Each row of numbers stands for one thing and depends on some of the facts below. Use the named rows to name the rest.

How the things are related:
Π: points at; ρ: comes just before
lasin -Π-> zustinu; stetrutor -Π-> stepadar; mesti -Π-> skete
gapla -Π-> ludrum; ziga -Π-> siski; grimis -Π-> suke
sodistom -Π-> didrul; petras -Π-> stisu; fetram -Π-> suke
plotafik -Π-> sevor; bovom -Π-> zotrim; plelus -Π-> teti
likoris -Π-> teti; flikle -Π-> diplan; bedrir -Π-> mogem
stakar -Π-> brikun; didrul -Π-> fote; plusten -Π-> stisu
sunim -Π-> diplan; pligim -Π-> suke; skekes -Π-> ziga
druki -Π-> stepadar; rudru -Π-> suke; disim -Π-> fote
gruru -Π-> brikun; sezavul -Π-> teti; femuda -Π-> zustinu
selur -Π-> diplan; zostan -Π-> skete; nipeskul -Π-> brikun
bribru -Π-> zotrim; lomer -Π-> pligim; noflem -Π-> pligim
brusa -Π-> didrul; petroplus -Π-> sunim; plipa -Π-> fote
vegrim -Π-> ludrum; daflos -ρ-> mesti; traso -ρ-> drozuk
lasin -ρ-> breti; mesti -ρ-> skete; gapla -ρ-> bredruk
ziga -ρ-> disim; grimis -ρ-> sodistom; petras -ρ-> bribru
drozuk -ρ-> kidruk; kidruk -ρ-> grimis; fetram -ρ-> plotafik
plotafik -ρ-> ziga; bovom -ρ-> zostan; plelus -ρ-> noflem
likoris -ρ-> lasin; dakli -ρ-> stepadar; bedrir -ρ-> gruru
stakar -ρ-> plusten; didrul -ρ-> brusa; plusten -ρ-> lomer
sunim -ρ-> plipa; pligim -ρ-> flikle; skekes -ρ-> zotrim
rudru -ρ-> skekes; disim -ρ-> plelus; gruru -ρ-> rudru
sezavul -ρ-> femuda; skete -ρ-> nipeskul; selur -ρ-> druki
bredruk -ρ-> stetrutor; zostan -ρ-> dakli; nipeskul -ρ-> traso
bribru -ρ-> pligim; lomer -ρ-> didrul; breti -ρ-> skesa
brusa -ρ-> likoris; petroplus -ρ-> rotre; plipa -ρ-> sezavul
vegrim -ρ-> petroplus

Some things and their rows:
[ -2  -1   4  -2  -3   5  14  -6 -14  15  11 -22  -5   9 -14   8 -27   6
   9  12   1 -18 -24  -8  -4  -1   0  12   1  11  -3  -5]: didrul
[  3  -2  -4   0  -4  -3  -3  -2  11  -9   1  -1   4  -3   7   5 -15 -11
   3   1  -1  -4  -1   7  -6  -8  -5   0   5   0  -1  -2]: ziga
[  3  -2   5   1   7  11 -17  -2   6   3   2  17  10   3   3 -12  17  -1
  -3   3  -1  -7   7   2  -1  -6  11 -17   0  -7  -8   4]: bedrir
[ -2   9  10  -4  -1  10  11  -6 -25  16   5  -2 -11   7 -14   4 -30  12
   8  10  -4   5 -16   4   0  10   1  16   2  16  11  -3]: brusa
[  7  -3  -3   1   5   2  -8  -2  10   3   0  19  -6  -4  11   1  -4  -6
  -9   9   6   2   3  14 -10  -1   0 -18  -7   1   6   5]: plusten
[  2  -3  -4   1   7   9 -20  -1   3  -1   3   7   4   1   1 -13  23   1
  -1   3  -1 -12   3   5   3 -12  13 -19  -3  -5  -9   4]: daflos
[ -5  -1  14   2   6   9 -12  -3  10  -8  -3  34  -1   3  13 -18  20  -7
  -3  -1  -3 -21   2  -2  -4  -9  35 -10   6  -3  -8   7]: vegrim
[  3  -1  -1  -1  -3   1  -2  -1  12  -7   4  -9   5  -4   4   0 -11  -8
   3   0   1  -9  -1   3  -8  -7  -6  -4   4  -7   2   1]: dakli
[  1  -5  -3   2   4   0 -12  -1   6  -4   4   3  -5  -4   3  -1   2  -2
  -6   3   2   1  -1  -3  -6  -2   9  -8  -2  -5   6   2]: bredruk
[  0   3  18  -5 -10 -12  -7   5  12  12   6   4  31   1 -17  22  -7  -6
  -6  -2  -3  -7 -26  13   7 -10  -2   8  -6  -3  -7   1]: nipeskul
[  0  -3   3   0   4   7  -7  -1   8  -2   6  16  -5  -6   5   2  -1   0
  -8   1   1  -2  -1   3  -8  -3   5 -15  -1  -1   5   5]: plotafik
[  7   0   3  -1  -4   1  11   2   5   0  -6  11   3   1   6   9 -21 -12
  -2   2   0  -7 -10   6   0  -4  -3  -3   2   1  -7  -7]: skekes
[-11  12   2  -2  -3  -8  16   2 -12   6 -15  -4  -3  -4 -26   8   3   0
  11  -3   2  27  21 -15  13  32   3  -3  -2   2  -3  -5]: noflem
[ -3  -2  -9   1  -1  -4   0   2   3  -5  -3 -10  -5  -1 -10  -1   4   0
   1   2  -2  -4  -1  -1   1 -10   1   4   3   2  -4  -2]: sevor
[ -2  -1  14   0  -4   9  -2  -3  11 -12   3  20   7  -4  12   4 -11 -13
   3  -4  -4  -7   2  -2  -8  -4   4  -1  12  -7   3   0]: stetrutor
[ -7  -5  10   1   2   7  -8  -2  10  -8   1  27  -5  -8  10   2   2  -3
  -6   0  -4 -11  -2  -6  -8   4  17  -9   7  -9   5   2]: druki
[  5  -1 -19   1   3 -11   6   1   4  -7  -6  -8 -11   0   4  -3   6  -3
   1  10   4  -1  -5  14  -4 -19   0   0   0  10  -7  -2]: stisu
[ -2  -6 -18   1   2  -2  -6   1   2  -3  -4 -20  -6  -3  -1   7  12  -2
  -3   6  -5  -4   1   0   7 -16 -21  -3   2   5  -4 -10]: zustinu
[ -6  -1  -3  -2  -5 -25 -21   6  16   2   8 -33  15  -2 -16   8  22   7
  -4   3  -4  -5 -22   6   4 -19   4  19  -3   4  -8   6]: brikun
[  6  -1   1  -3  -3   8   5   1  -5   9  -2   7   4  -2   9  22 -22 -10
  -4   4  -6  -2   0   6   6  -6 -26  -7   0  -4  -1 -15]: femuda
[ -8  11   5   3   2   4  24  -8  -4  19  -8  13  -7   9 -31  -6  -9  25
  -5   0   1  10 -13   5  -5  48 -27  43   5  24  -2  -6]: sodistom

Name these rows:
Some rows may be things named above.
[ -5  -2   4   0  -2  -3   5   1   7 -18 -10   3 -10   1  -1  -5  12  -8
   4   2  -2 -18  -6  -5  -6  -3  27  16  10   3  -5   3] => ludrum
[ -1  -2  11  -2  -3   6   0  -5   9 -11   0  17   4  -5  17  -1  -9 -14
   5  -8  -4 -14   0  -1  -7  -1   1  -1  14  -8   4   3] => stetrutor
[  0  -1 -17  -4  -2  -3  -3   3 -12  -3  -8  -6 -16  -7  -9  13  -3  -7
   1   0 -12   7  -4   0  14 -13 -13  16   4   7   4 -15] => zotrim
[ -3   2  11  -5  -1   7  17  -7 -15  17   5  -6  -2   9  -5   8 -37   7
   8  12   0 -12 -18  -5  -7   3  -1   6   1   8   0  -7] => disim
[-11   6   3   1  -3 -14  18   0  -9  -2 -13   1 -18   5   0  -1  -1   8
  -9   0  -1  16   1  -1  16  13 -18  15   9  19  -1  -1] => kidruk
[-11  -3  -1  -1  -6 -23 -21   6  15   2   5 -24  21  -1 -21   5  16   5
  -4   2  -4  -3 -27  11   4 -22   0  16  -4   3 -10   9] => brikun
[ -3   1  15  -2   3  -3 -35   2  18   9  14   9  30   1 -17  -2  25   1
 -12   2  -4 -10 -11  13   7 -19  10 -11  -6  -6 -10  12] => stakar
[ -9   5   2   2  -5 -18  18   0  -7   1 -12  -4 -17   1   0   0  -3   9
 -10   3  -1  13   7   0  15  14 -18  19   7  18   1  -2] => kidruk
[ -2  11   6  -3  -6   6  32   3  -5  -7  -4 -14 -18   7 -10 -16 -16  18
 -15  -5  -7  35  10  -7   6  11  -8   7  -3 -18  11  -6] => likoris
[  1   2  18  -6 -11 -15  -5   6  13  12   6   4  29   2 -10  14 -11  -6
  -6  -3  -4  -1 -21   8   6  -9  -4   8  -6   1  -8   3] => nipeskul
[  5 -10 -14   3  -2  -7  -2   4  -8   4   2 -18 -12   6  49   2  18  11
  12 -21   5   3   8  -7   2 -14  -2  12  -1  10  -2   4] => diplan
[ -8  -3  -3  -1   3  -2   3  -6  -8   8   5 -40 -10   5 -19  -4  -6  16
   6  13   1 -15 -15  -3  -9  -3   4  14   3  17   1   0] => fote
[ -4  -3  14  -3   0  -7 -25   3  23   8  15  11  21  -6  -9   9  19   4
 -16  -2  -1   6 -20   7  -2 -11  10  -2  -8   1   4   9] => gruru
[  1  -1 -11   1  -3   2   9   7  -2 -18   9 -38 -10   6 -18 -29  -3   9
 -11   2  -5   1 -12 -15  -2 -10   3  12  -5 -26   6  -3] => teti
[  4   6  -3  -4  -3  -5   7   2 -17   0  -9   8  -4  -1  -2   3 -11  -6
   3  -1  -6  13 -10   5   6   1   8  12   2   8   7  -7] => traso
[ -2   0  13  -1  -4   7  -1  -3   9 -12   2  16   6  -5   8   6 -12 -10
   2  -6  -4  -7  -2  -1  -8  -3   2   0  14 -11   5   1] => stetrutor
[ -8   6   3   3  -3 -16  21   0 -12  -1 -15  -2 -15   4  -9   1 -10   5
  -8   0   0  19   3   1  16  12 -18  13   8  19  -2  -2] => kidruk
[ -7  -2 -17   1   0 -14   1   4 -11  -8  -3 -38  15  -6 -29   5  15  -2
  19   7   5  -5   9 -24   4  19  13   0  -7  -3  -4   0] => suke
[ -8   7   3  -2  -4  -9  22   1  -2   3 -17  -9 -19   2  -6   5  -4   8
  -1  -7  -5  18   7   8   8   0   1  11   4  10   1  -4] => drozuk
[-10  10   2  -2  -2 -10  18   1 -11   6 -15 -16   2  -5 -30  12  -1   0
  11  -5   2  23  21 -18  13  29   0  -2  -5  -1  -1  -3] => noflem
[ -7   9   1   5  -4  -7  21   1  -7  -2 -14 -12 -11   6 -16   1  14   4
 -10 -10   0   2  -4  14  10  27 -20  25   4  18  -6  -7] => breti
[  5 -10   3   2   2   5 -13   2  -2   9   9  17 -10   0  46   4  10  11
   2 -21   7   4  16  -2  -5  -3   1  -5  -5  -3   6   8] => petroplus
[  0  -1 -18  -4  -2  -4   3   1 -13  -4  -6  -7 -16  -5  -9  13  -5  -1
   4   2 -15   3  -5  -1  12 -13  -8  16   5   8   6 -14] => zotrim
[  8   2   3   0  -6  18  10   2   5 -18  15 -12   4   3   0 -20 -17   3
 -10  -4  -1  15   4 -14  -6   1 -12  -3  -3 -30  11   0] => sezavul
[  0   0  -7   1  -3  -6  -3   1  -1 -10   4 -30  23  -9 -22   9   0 -10
  20   3   7  -1  15 -18  -1  19  -4 -13  -5 -12   4   1] => pligim
[ -1  -8  -2   0   6  12 -14  -1   5   3   4  22  -7 -11   7  11   2  -3
 -13  -1  -4  -2   9   0   1   1  -9 -16   0  -5   8  -6] => bribru
[  1  -1  -5   0  -3  -4   1   1   2  -8   3 -31  23 -10 -18   5   0 -10
  21   1   6  -4  14 -20  -1  15  -1 -12  -4 -13   3   2] => pligim
[ 10  -4   7  -1  -7   1   8   5 -13  15   2   7   4   7  55  13 -15   6
  13 -21   4  -2   8  -2   6  -3  -5   1  -3  -1  -4   0] => flikle
[ 13   0 -15   1   0 -17   5  -1  12  -9  -2 -23  -1   0   7  -4  -8 -14
   5  11   9  -4  -5  18 -14 -21  -2   0  -1   7  -2   6] => skete
[  8   9   3  -4  -6  10  23   6 -12  -8   3   3 -13   5  -8 -20 -22   5
  -9  -3  -9  27  -5 -10   8   3  -1  10  -6 -17  14  -7] => plelus
[ -5   5   0   1  -2 -11  11  -2 -10   4 -11  13 -14  -2  -2  11  -7   5
 -17   0  -5  19  14   4  24  13 -44   8   9  12   2 -11] => lasin
[ -3   9  -6   5  -2  -6  21   1   3   0 -14  17  -3   5 -21  -7  13  11
  -5  -8  -1  12  -4   7   3  37 -36  38   5  16 -10  -7] => skesa
[  0  -8   2   1   7  18 -15  -2   5   1   7  19  -6 -11   3  14   1  -4
 -13   0  -6  -1   2  -3   0  -3  -5 -14   0  -7   5  -5] => bribru
[ -4   1  -1   1   7   7 -16   0  -8   4   3   3  23  -4 -24  -9  29  -5
  12   7   6  -7  18 -20   8  16  12 -28  -9 -13  -4   3] => fetram
[ -9  12   3   6  -4  -9  17   3 -16   2 -14 -14   6  -3 -35   9  25  -1
   3  -8   4  13  18  -5  14  57 -16  11  -4  12  -3  -6] => grimis
[ -4   0  17  -2   2  -4 -34   2  19  11  15   5  30   2  -9  -4  25   6
 -10  -3  -4  -4 -12   9   4 -16  11  -8  -6  -5  -8  15] => stakar

Now the same things, written a new way:
Some things and their rows:
[ -4   1   3   1   5   5  14   0  -1   2   1   5   1   2  -8 -11  -9   4
  34]: likoris
[ 10   8  -1   2   6  16  16   1  -1   3   5   5  -1   4 -10  -3  -6   3
  16]: kidruk
[ -5   2  -3  -4  -5  -5 -12   0 -17   2  -1  -4  20  -8   7  -5   6   4
   3]: bovom
[  9 -12  -4  -1   3   4   7   8   1   2   8  -7 -21   2   3   5   2   0
  -1]: stepadar
[-10  -5   4   6   0   0 -18   2   5   1  -5   8  -4  -2  -7  21   2  -6
   9]: disim
[  4 -12  -5  -4   3   3   4   4  10  -2   7  -5 -11   5   7  -6   2   1
 -19]: skete
[  3  -9   0   4  -2  -3  50   7  -1  -7  -4  -3   4   0  -8   7  -8  11
 -28]: zustinu
[  2  -3  -1  -5  -2  -8  -5   2  -5   0  -9   3   6   0  16 -12 -11  -1
   4]: petroplus
[ 13  -1  -1   0  -3  -7 -30  -1  10  -5   0 -11   4  -2   1 -10   6  -3
  -3]: plotafik
[-15  -3   5  -3   1   0 -13   0   5   2  -4   6   8   0   4  -2  -3  -1
  -2]: rudru
[ -1 -12   3   0  -2   2 -16   0   7  -1   2   3   2   0  12 -11   8   7
   8]: stetrutor
[ 13  12   1   3   3  21  23  -1   2   1  10  11  -5   0  -7  -4 -11   1
  25]: breti
[ 5  3 -1 -1  7  9 19  1 -1  2  1 -2 -6  4 -8 -5 -3  7 16]: drozuk
[-11   6   5   0   4   0   1   0  -5   3  -2   7 -12   1  -6  -1  -1  -3
  27]: brusa
[  5  14   3 -15  -4   1  41   9   0 -12   1  -7 -12  -6 -26   8  -8 -10
 -25]: mogem
[ 5  0  2 -3 -7  1 -1 -4  6 -3 -5 -8 -7  2  6 -5  0  5 -6]: bredruk
[ -9  -5   1   0   2  -2 -16   3   0   3  -5   8  21   3   5   6   1  -2
 -10]: sezavul
[  9  -8   1   0   1  -2  25  -3  -6   6   2  -6  -1   4   2   5  -6  -9
 -19]: teti
[  2  -4  -7  -3  -2 -11   2   0  -9  -1  -2  -9  18  -2   5   7   4   9
 -18]: sunim
[  2   1  -4   4   3  -1  -4   5  -5   2  -2  -1   8   0  -4   2   2  -3
 -17]: busuva
[ -2  -3   1  -3   0  -1  -1   3   2   0   1   1  -7   3   3  -2   1  -3
 -19]: dakli

Name these rows:
A row may be one of the things named above.
[ -3  -1   1  -6   4   9 -30   9  -2   1   4  -6   2  -5   2   0   4 -11
  23] => nipeskul
[ 18 -11  -2   7  -1  -9  12   5   8  -5   3  -6   5  -1  -8  -2  -1   2
 -14] => diplan
[  0  10  -2   4  -1  -1  -6 -10  10   0   5  -5 -32   4 -12   6  12 -13
 -25] => ludrum
[-12   2   1  -1   2   0   9   1   3   0   1   5 -22  -1  -6  13  -4  -6
  10] => didrul
[ 17 -10  -1   6  -2  -9  13   6   7  -6   4  -7   5   0  -5  -1   1   0
 -11] => diplan
[ -6 -10   1   9   3  -2  12  -4   7   5  -2   9 -20   4   6  14  -2   8
   3] => skekes
[ -8  -1   5   7   1  -3 -18   2   5   1  -3  10  -8  -1  -5  17   3  -9
   8] => disim
[  3   6   1  -7  -4   2 -39   1   3  -1  -3 -10  15  -5   8 -17   5  -4
  10] => gruru
[  4  -1  -4  -4   1  -2  17   2  -7   3   0   2 -13   2  -4  -1  -6  -8
 -18] => suke
[  0   4   6  -1   3  14  43   2  -7   1  -3  15  20   1  -8  -2 -23  14
  25] => lasin
[ 10  -5   1  -1  -1  -1  23  -2  -5   4   1  -5  -1   3  -2   5  -6  -9
 -23] => teti
[ -1 -10   2   2   4   0  -7   6   4   3   0   4   6  -3   5   9  -1   7
  15] => flikle
[ -5   5  -4   2   1   3  20  -1   1   1  -2   2 -10   1 -10   6   5  -6
 -21] => fote
[ -9   9  -1   0  -2   0 -22  -2  -4   2 -12  -1  10   2   2   8   4  -6
  -8] => plipa
[ -5 -13   0   9   4   0  16  -4   6   2   0   6 -21   3   8  14  -2   3
   5] => skekes
[ 15   0   1 -10   0   2 -13   0  -7   2  12 -13  -5   0   2  -1  -2 -11
 -10] => brikun
[-10   0   5   7   2  -4 -12   2   4   1  -3   7  -5  -2  -7  17   3  -6
   9] => disim
[ -8 -11   3   0   5  -1  14  10 -10   4  -9   7  13   1  -1  34  -9   7
   1] => femuda

